[ -2  37   2 -33  27  15   2  41   3  12 -38  53  62  63   8  21  -3 -47
 -10  14  29 -45  43 -14 -32   9  11  67  21 -25   9 -56  65  39  26   6
 -56  49 -18 -63 -20  51  29  -9  30  76   8 -34 -49   3  56  29 -19 -42
 -47 -40  23 -27  -9  -9 -36 -25  21 -28   6  -1 -43  46]  <84>
[  6  21  -3   6  13  -3  -4   1   6  -2   1  -2  17  10   7  11 -13 -18
  -4   8 -19 -40  -3   4 -21   1   3   5  -5 -17   9 -17  17 -17  -2   1
 -19  22 -26   5 -16  -6  -2 -18   5 -14  -3   7 -14 -19  -2  16  -3 -21
  -5  -4   5   6  -1   8 -11   2   7  -9   0 -18 -24  14]  <94>
[ 14  16  -4 -15  20  -5  17  34  33 -19  -8  20  13 -10  13   6  -5 -17
  17  15  -6 -29  -3  -4 -21  18   4  -5  11 -24 -30 -27  13 -19  13 -14
 -46  16   9 -27 -11   4 -12  22 -13  28   2  16 -19  21  11  22  13   1
   5  -9  68  19  -4  -2 -63 -41  -9  -6  -2  11 -19  15]  <82>
[ 11  -3  -5 -17  10  -8  13   9  20  -7   3   4  -5 -19  11  -5  -1 -10
  14   4  -2   9  -2  -7   4  11   0 -22   5   3 -27 -11  -8 -22  10  -8
 -22   2  23 -11  -3  -6  -9  18 -13  13   4   9  -2   9   6   3  14  14
   2   0  45  21  -1  -1 -30 -15 -12   1  -3   6   1   7]  <96>
[  3  21   1 -11  16   1  11   0   4  -9 -11  12   8   6  17   2 -14 -33
   8   9  -4 -26   9  -5   2   0   2   7  12  -4 -11 -28   8 -15   9  -2
 -13  26  13 -12  -8   5   5   0   4  12   8   0 -11 -19  19  15   3 -11
  -8 -17  19  -2  -7   3 -13  -2   0  -6 -11 -13 -16  20]  <94>
[  0 -31  -6  40 -14  -5   5  27  15 -15   8 -17 -26 -43   3   2   7  44
  -1   8 -19  10 -38  15   4   6  -9 -10 -25  13 -12  37 -34 -19  -9  -2
   8 -21   9  13  17  -8 -21  27 -27 -28   2  35  28  32 -35  -6  13  23
  55  21  -2  17   1  -7 -22 -27 -21  19  -6  33  13 -38]  <87>
[  2  36   1 -16  31  -2  -4  -8   5   0 -14  13  25  20  13   7 -22 -57
   7   8  -4 -40  26 -11  -9  -7   9  20  15 -14   2 -50  28 -10   8   0
 -15  37  -6 -20 -19  14   3 -21  18  14   1  -8 -29 -38  37  17  -3 -30
 -34 -24  14  -4  -9   8  -3  13  13 -10   5 -21 -25  38]  <81>
[ 15  -7  -6 -28   7  -3  19  15  30  -9   8  13  -7 -36  10  -3   8  -3
  20   0  -3  18  -9  -4  -8  15   1 -33  16 -11 -37  -7  -1 -20   8 -13
 -33  -8  17 -12 -13 -16 -11  21 -17  24  -1  11  -6  19  -2   6  13  19
   8   8  70  34   7  -6 -40 -34  -9   0   1  11   2  10]  <82>
[ -6  18  -2  26   9   7 -16  -7 -20   0 -12  -7  16  32   1   7 -14 -10
 -22   7 -12 -42  11  -3  -5 -20  -3  38 -18   0  33 -10  11   5  -7  10
  20  22 -29  12  -7  20   1 -15  16 -21   2  -1  -1 -26   8   8 -10 -28
  -8 -10 -56 -30  -8   9  27  25  11   2  -3 -17 -17  -2]  <86>
[ 16  18  -1   1  21  -2  14  15  25  -8   2   3  11 -15  16  10 -17 -19
  15  11 -21 -30 -15   0 -22  10   3 -13   2 -21 -18 -23  13 -34   3  -8
 -32  12  -5 -12 -14 -15 -14   5  -8  -1   7  22 -15  -1  -6  16  14 -10
   7   0  41  22  -3   3 -45 -23  -8  -5   6  -5 -19  13]  <96>
[ -1   8   0  44  -3   3 -11   2 -14  -6  -9 -19  -7  14  -3  11 -14  12
 -18  12 -27 -34 -14  10   0 -11  -1  30 -23   4  26   9 -15 -11 -16   5
  23   7 -14  20   5   9 -13  -6  -1 -34  -1  20  19 -13 -21   2  -1 -13
  23  -3 -56 -19  -5  11  16  16  -5  12  -5   3  -7 -18]  <86>
[ -4  12   3 -15  13   1   6   5  -1   4 -11  20  17  18   4   3  -2 -27
   1   3  12 -16  22  -9  -4  -1   0  18  12  -4  -1 -25  16   5  10   1
 -15  21   0 -23  -6  12   5  -1   8  27  19 -13 -13  -6  24   7  -3 -12
 -21 -13  11  -9  -6   4  -9   2   4 -10   1 -10 -12  16]  <99>
[ 13 -13  -3  13   1 -15  16 -12  27 -26  23 -27 -51 -61  11 -11 -12   5
  28   5 -32  21 -31   9  13   6   1 -60  -2  10 -35   9 -45 -58  -8 -14
   7 -13  30  28  16 -40 -32  23 -27 -41   4  34  21  -4 -27  -7  29  32
  39  25  38  41  -2  10 -19 -10 -27  16  -2   5  16 -15]  <96>
[ -4 -25   5   5 -17   5  -1  25  -1   9   2   8   4   3 -12   2  22  46
 -10  -2  13  15 -12   8  -9  13  -1  14 -11  -1   2  29   9  29   1   2
 -12 -20  -6  -9  11  10   9  21  -3  16   2  -5   6  42 -13  -8  -5   7
  14  10   7   0  -1 -15 -12 -22   2  -2  -2  24  11 -18]  <87>
[ -4   5   0  12   9  -4  15   7   2 -19  -9   3 -25  -3   2  -5  -9 -25
  13  15  -1  -7  11  -1  37  -6  -3  16   9  28 -24 -22 -32 -12   7   0
   7  20  45 -13  22  30  -9  28   0  14  15  13  10   0  25  -2  24  13
  17 -11   3 -11 -12   5 -15 -13 -20   6 -11  16   4  -2]  <94>
[  9   9  -5  34  12 -15  11 -15   9 -28   5 -37 -47 -39  17  -8 -30 -20
  18  15 -41 -11 -20   4  30 -12  -4 -31  -5  26 -24  -7 -52 -66 -12  -7
  28  14  36  31   9 -14 -42  12 -16 -52  12  45  22 -28 -13  -5  31  18
  38   7  -6  12 -11  18  -2   7 -28  22  -9   0  -2 -18]  <94>
[ -3  10  -2  53  -4   4 -16   0 -16  -9  -4 -24  -2  13  -1  15 -15  15
 -24  13 -28 -41 -14  16  -5 -14  -7  25 -37   1  35  12  -6 -13 -16   6
  24  11 -20  26   2  13 -15 -15   2 -46   0  23  15 -13 -22   6   4 -17
  19   5 -60 -11  -5   7  12  18  -4  11  -1  -4 -12 -23]  <86>
[  7  -6  -3   9  -5  -6  10  17  11 -15   4  -2 -24 -20   8   3   2   6
  10  11  -6  -1 -10   7  14  11  -2  -7  -3  11 -27   1 -25 -20   3  -5
 -16   0  26  -5  14   8 -11  63 -12   4   9  22  13  17  -2  -1  18  16
  26   6  24  17  -5  -7 -27 -25 -20   3  -5  25   7 -11]  <96>
[  8  10   6 -15  14   4  12  25  19  -1 -14  28   9   3  10   7  -2 -19
   7   9   1 -15   4  -7 -26  13   1  10  10 -13 -21 -24  17  -4   9  -5
 -32  11   5 -23  -5  10  -3  13   2  27   3   2 -10  20  16  16   6  -5
  -4 -11  40  10  -2  -3 -44 -24  -5  -8   4   4 -17  18]  <82>
